A =
[[-21 -49   9 -27 -41  36  30  10 -10  20 -52]
 [-22  35  21  27  -4  35   9 -11  -8 -41  -5]
 [ 10 -10   6  18  46 -41  33  -8  -2   0 -29]
 [ 59 -17  22   6  67  14   5 -19 -43   1 -27]
 [-57  19  -2   4 -23  63 -46  35  23   4  38]
 [ 31  53  14  39  48 -37   2 -38 -31  -3  30]
 [  1   3 -30  32  36 -93  42 -33  14   6 -22]
 [-29  37  17   2  36  -2 -17  24  25  -7  29]
 [  3 -29 -45 -28 -11 -57 -39  10  32  59  39]
 [ 20 -31  -1  -7 -13 -11  48 -33 -20   3 -43]]
The top-right entry: -52
The third entry on the main diagonal -> 6
Report the largest entry in the last row.
A: 48
The entry directly below the largest entry is -23
Report the last entry in the row that holds the smallest entry.
A: -22
Report the fifth entry in reading order.
A: -41
The entry in the top-left corner is -21
Report the second entry on the main diagonal.
A: 35
The minimum is -93
Report the 4th-last entry, reading row by row.
A: -33
The 2nd entry from the end, reading row by row: 3
The entry directly below the smallest entry is -2
Report the entry just right of the largest entry.
A: 14
The first entry of the largest entry's row is 59
The entry just left of 0 -> -2
Report the entry just left of the smallest entry.
A: 36
Report the bottom-right entry.
A: -43
Report the 2nd entry on the diagonal from the top-right corner.
A: -41
The entry just left of the largest entry: 6
The bottom-left entry -> 20
The largest entry in the last column is 39
Report the entry just left of -4.
A: 27
The entry directly above the smallest entry -> -37
Report the entry just right of 63.
A: -46
Report the entry directly above the largest entry.
A: 46
Report the entry just right of the smallest entry.
A: 42
The bottom entry of the column that holds the largest entry: -13
Report the 3rd entry from the end, reading row by row.
A: -20

M =
 30   30  -14   28   27   34   42    1   -5
 15   -1    2   21   55    0   15    4   36
-21  -20    9  -19  -20  -24  -29   22    3
-11  -25   13   -4   27  -27  -20   -4   37
 -5  -21   12    4   39  -23  -12  -22   41
 12   12   -6   11    9   15   17  -25   -3
 -4   -6    3   -2    4   -7   -5   36    6
 -4   -5    2   -4   -1   -6   -5    1    4
 13   -4    3   20   55   -2   13   14   38
 13   13   -6   11    9   15   17   -1   -5
 -4   -5    2   -3   -1   -5   -6    7    3
 10    6   -3   10   17    7   13   10    6
-17  -10    4  -19  -34  -12  -22   17  -14
 -4   -5    2   -3    1   -6   -6   99    4
  7   16   -9    3  -16   17   13    6  -23
Indices start at 1.
The entry just left of 38?
A: 14
The entry just right of -10 is 4
The entry in the bottom-right corner?
A: -23
The entry directly below the largest entry?
A: 6
The top entry of the column that holds the smallest entry is 27
The entry directly above the largest entry?
A: 17
The entry directly below the centre entry?
A: 55
The entry directly above -9?
A: 2
The entry directly above the smallest entry -> 17
The entry in row 1 and column 1: 30
The entry at row 2, column 2?
A: -1
The entry in row 1 and column 2 is 30
The entry directly below the smallest entry is 1
The minimum -> -34
The entry in the top-right corner is -5
The entry at row 3, column 3 is 9
The entry at row 2, column 1 -> 15
The entry directly below -29?
A: -20
The bottom-left entry?
A: 7
The entry directly above the centre entry is 4
The entry in row 1 and column 3: -14
The entry directly below -27 is -23
The entry in row 3 and column 1?
A: -21
The entry just left of 0: 55
The bottom entry of the column that holds the smallest entry is -16
The entry just right of the smallest entry -> -12
The entry just right of the centre entry?
A: -6
The entry directly below 42?
A: 15

Questions about the row below.
1) Find the 1st entry from the right.
2) Find the first entry.
[6034 3833 3622 7753 4479 2457]
1) 2457
2) 6034
